Below are the code and all the weights of a small trained network. Each question names an input and a class and asks about switching units off, where a switched-off unit gives its printed mean instead of its output.

import numpy as np


def w(rows, s, z=0):
    codes = np.array(rows[::2]) - 128.0
    scale = np.full(codes.shape[1], s)
    scale[-1] = z or s
    return codes * scale


def norm(h):
    return h / np.sqrt((h * h).mean(-1, keepdims=True) + 1e-5)


def f(y):
    return np.maximum(y, 0)


def log_softmax(a):
    a = a - a.max(-1, keepdims=True)
    return a - np.log(np.exp(a).sum(-1, keepdims=True))


def net(x, mask):
    res = np.array(x, float).reshape(1, 8) / 4 @ E
    u = 0
    for l in range(4):
        y = f(norm(res) @ A[l][:, :-1].T + A[l][:, -1])
        res = res + np.where(mask[u : u + 10], y, B[l][:, -1]) @ B[l][:, :-1]
        u += 10
    return log_softmax(norm(res)[-1] @ U[:, :-1].T + U[:, -1])


A, B = {}, {}
E = w([
[38,175,172],'x0',
[128,128,128],'x1',
[198,186,195],'x2',
[126,128,128],'x3',
[129,128,129],'x4',
[127,129,128],'x5',
[128,128,128],'x6',
[129,2,176],'x7',
],0.0086)
A[0] = w([
[152,65,110,154],'0.n0',
[153,207,111,164],'0.n1',
[63,130,143,92],'0.n2',
[108,106,63,94],'0.n3',
[153,151,98,75],'0.n4',
[195,122,157,64],'0.n5',
[127,15,224,201],'0.n6',
[189,160,114,67],'0.n7',
[80,68,67,253],'0.n8',
[254,70,133,13],'0.n9',
],0.0099,0.003)
B[0] = w([
[75,222,87,190],'0.n0',
[136,144,79,214],'0.n1',
[2,192,168,164],'0.n2',
[137,193,81,171],'0.n3',
[165,142,102,149],'0.n4',
[177,127,188,165],'0.n5',
[75,31,132,254],'0.n6',
[124,103,141,169],'0.n7',
[134,222,27,241],'0.n8',
[110,106,139,201],'0.n9',
],0.0077,0.0058)
A[1] = w([
[152,138,210,197],'1.n0',
[125,81,154,216],'1.n1',
[40,112,96,91],'1.n2',
[110,73,127,40],'1.n3',
[93,100,143,101],'1.n4',
[125,116,82,16],'1.n5',
[221,118,145,42],'1.n6',
[249,142,140,101],'1.n7',
[147,102,92,131],'1.n8',
[132,75,219,2],'1.n9',
],0.015,0.0023)
B[1] = w([
[96,106,88,191],'1.n0',
[224,179,138,191],'1.n1',
[156,82,116,255],'1.n2',
[84,193,107,178],'1.n3',
[131,154,143,175],'1.n4',
[135,83,122,167],'1.n5',
[153,201,116,189],'1.n6',
[122,254,65,227],'1.n7',
[146,115,136,173],'1.n8',
[206,109,180,190],'1.n9',
],0.0092,0.0058)
A[2] = w([
[150,85,89,2],'2.n0',
[134,122,250,65],'2.n1',
[92,44,103,88],'2.n2',
[205,100,80,155],'2.n3',
[179,129,177,125],'2.n4',
[161,180,140,159],'2.n5',
[192,121,182,107],'2.n6',
[193,87,66,128],'2.n7',
[142,163,175,151],'2.n8',
[105,160,184,113],'2.n9',
],0.016,0.0064)
B[2] = w([
[97,63,66,143],'2.n0',
[155,64,196,181],'2.n1',
[97,63,160,205],'2.n2',
[196,119,93,243],'2.n3',
[218,113,107,177],'2.n4',
[96,58,199,253],'2.n5',
[245,111,171,182],'2.n6',
[156,111,135,228],'2.n7',
[159,96,157,199],'2.n8',
[145,113,146,163],'2.n9',
],0.012,0.0056)
A[3] = w([
[195,180,238,164],'3.n0',
[188,180,217,128],'3.n1',
[112,52,119,124],'3.n2',
[77,179,117,80],'3.n3',
[170,87,128,147],'3.n4',
[71,118,146,136],'3.n5',
[32,76,8,23],'3.n6',
[58,146,143,3],'3.n7',
[181,78,41,44],'3.n8',
[200,158,101,45],'3.n9',
],0.013,0.0043)
B[3] = w([
[120,153,214,254],'3.n0',
[102,145,212,229],'3.n1',
[68,104,141,182],'3.n2',
[93,67,34,166],'3.n3',
[72,72,2,184],'3.n4',
[144,197,109,166],'3.n5',
[143,137,235,231],'3.n6',
[154,121,61,147],'3.n7',
[165,90,105,200],'3.n8',
[156,151,37,188],'3.n9',
],0.008,0.0071)
U = w([
[177,144,24,164],'0',
[45,185,76,253],'1',
[125,23,67,110],'2',
[22,66,159,34],'3',
[179,251,123,41],'4',
[89,190,211,183],'5',
[222,116,156,140],'6',
[167,78,198,80],'7',
],0.024,0.0027)

Each question gives the input, the list of numbers given to net, and the class t.
The units are the neurons (one row each of A and B). Each row of codes is followed by its name. A weight is (code - 128) times the scale printed after its matrix; where a second scale follows, it is the last column's (A, B and U).
mask holds one flag per neuron, layer by layer. A switched-off neuron (its flag False) gives its mean, the last column of its row in B, instead of its output. The means were averaged over made-up inputs and are rounded, as every weight is.
A unit's drop is (log p(t) with every unit on - log p(t) with that unit switched off) / (log p(t) with every unit on - log p(t) with every unit switched off).
The circuit of an input: a set's keep is (log p(t) with only the set's units on - log p(t) with every unit switched off) / (log p(t) with every unit on - log p(t) with every unit switched off). Starting from the 12 units with the biggest drops (on a tie, the unit counted first), units are removed one at a time, each time the one whose removal leaves the highest keep (on an exact tie, the one counted first), for as long as the keep stays at least 0.8.
circuit, biggest first: the units of the circuit, biggest drop first
unit that matters most: the unit with the biggest drop
k most important neurons: the k neurons with the biggest drops, biggest first
top k neurons in layer l: the k neurons of layer l with the biggest drops, biggest first
drop when u is switched off: that unit's drop, to one decimal
input [8,-4,6,5,4,8,2,2], class 7: unit that matters most => 0.n8
input [4,6,0,2,-4,6,6,1], class 3: 2 most important neurons => 1.n7; 1.n2
input [2,5,8,5,2,-2,-2,-8], class 5: circuit, biggest first => 2.n5; 3.n1
input [-5,-4,1,-8,-6,-6,-8,-5], class 4: circuit, biggest first => 1.n7; 0.n6
input [2,5,7,3,6,-3,-1,-7], class 5: circuit, biggest first => 2.n5; 3.n1
input [8,-1,0,6,-3,6,-4,1], class 3: 2 most important neurons => 1.n7; 0.n8
input [2,-1,-4,-2,-8,-3,-2,0], class 1: 3 most important neurons => 0.n2; 0.n8; 0.n6
input [-6,7,-6,-2,8,-3,-5,-1], class 0: 2 most important neurons => 0.n8; 0.n6
input [7,7,0,-6,2,4,2,-2], class 1: 3 most important neurons => 1.n9; 1.n1; 2.n6
input [0,-7,-7,-2,-7,-1,7,-3], class 0: top 2 neurons in layer 0 => 0.n8; 0.n6
input [-7,5,-1,-1,-8,-3,-5,3], class 2: 4 most important neurons => 0.n0; 1.n7; 0.n6; 2.n2
input [1,0,0,-3,-7,3,8,-6], class 1: 2 most important neurons => 0.n6; 1.n9
input [-8,-6,6,5,3,4,-1,0], class 4: top 2 neurons in layer 1 => 1.n7; 1.n6
input [-6,-2,7,-7,-2,1,-4,-2], class 4: circuit, biggest first => 1.n7
input [2,-8,-6,7,3,7,7,1], class 3: 2 most important neurons => 1.n7; 3.n6
input [-7,0,-3,7,-1,4,-5,0], class 0: top 3 neurons in layer 0 => 0.n8; 0.n6; 0.n3
input [5,0,-3,3,6,7,-4,0], class 1: top 2 neurons in layer 0 => 0.n2; 0.n6
input [1,-2,-3,-6,3,-5,-8,-6], class 1: top 3 neurons in layer 2 => 2.n6; 2.n4; 2.n3
input [3,-7,7,-2,8,-6,4,-2], class 5: drop when 2.n5 is switched off => 0.2
input [4,2,3,-8,-4,5,-6,-1], class 5: unit that matters most => 1.n9
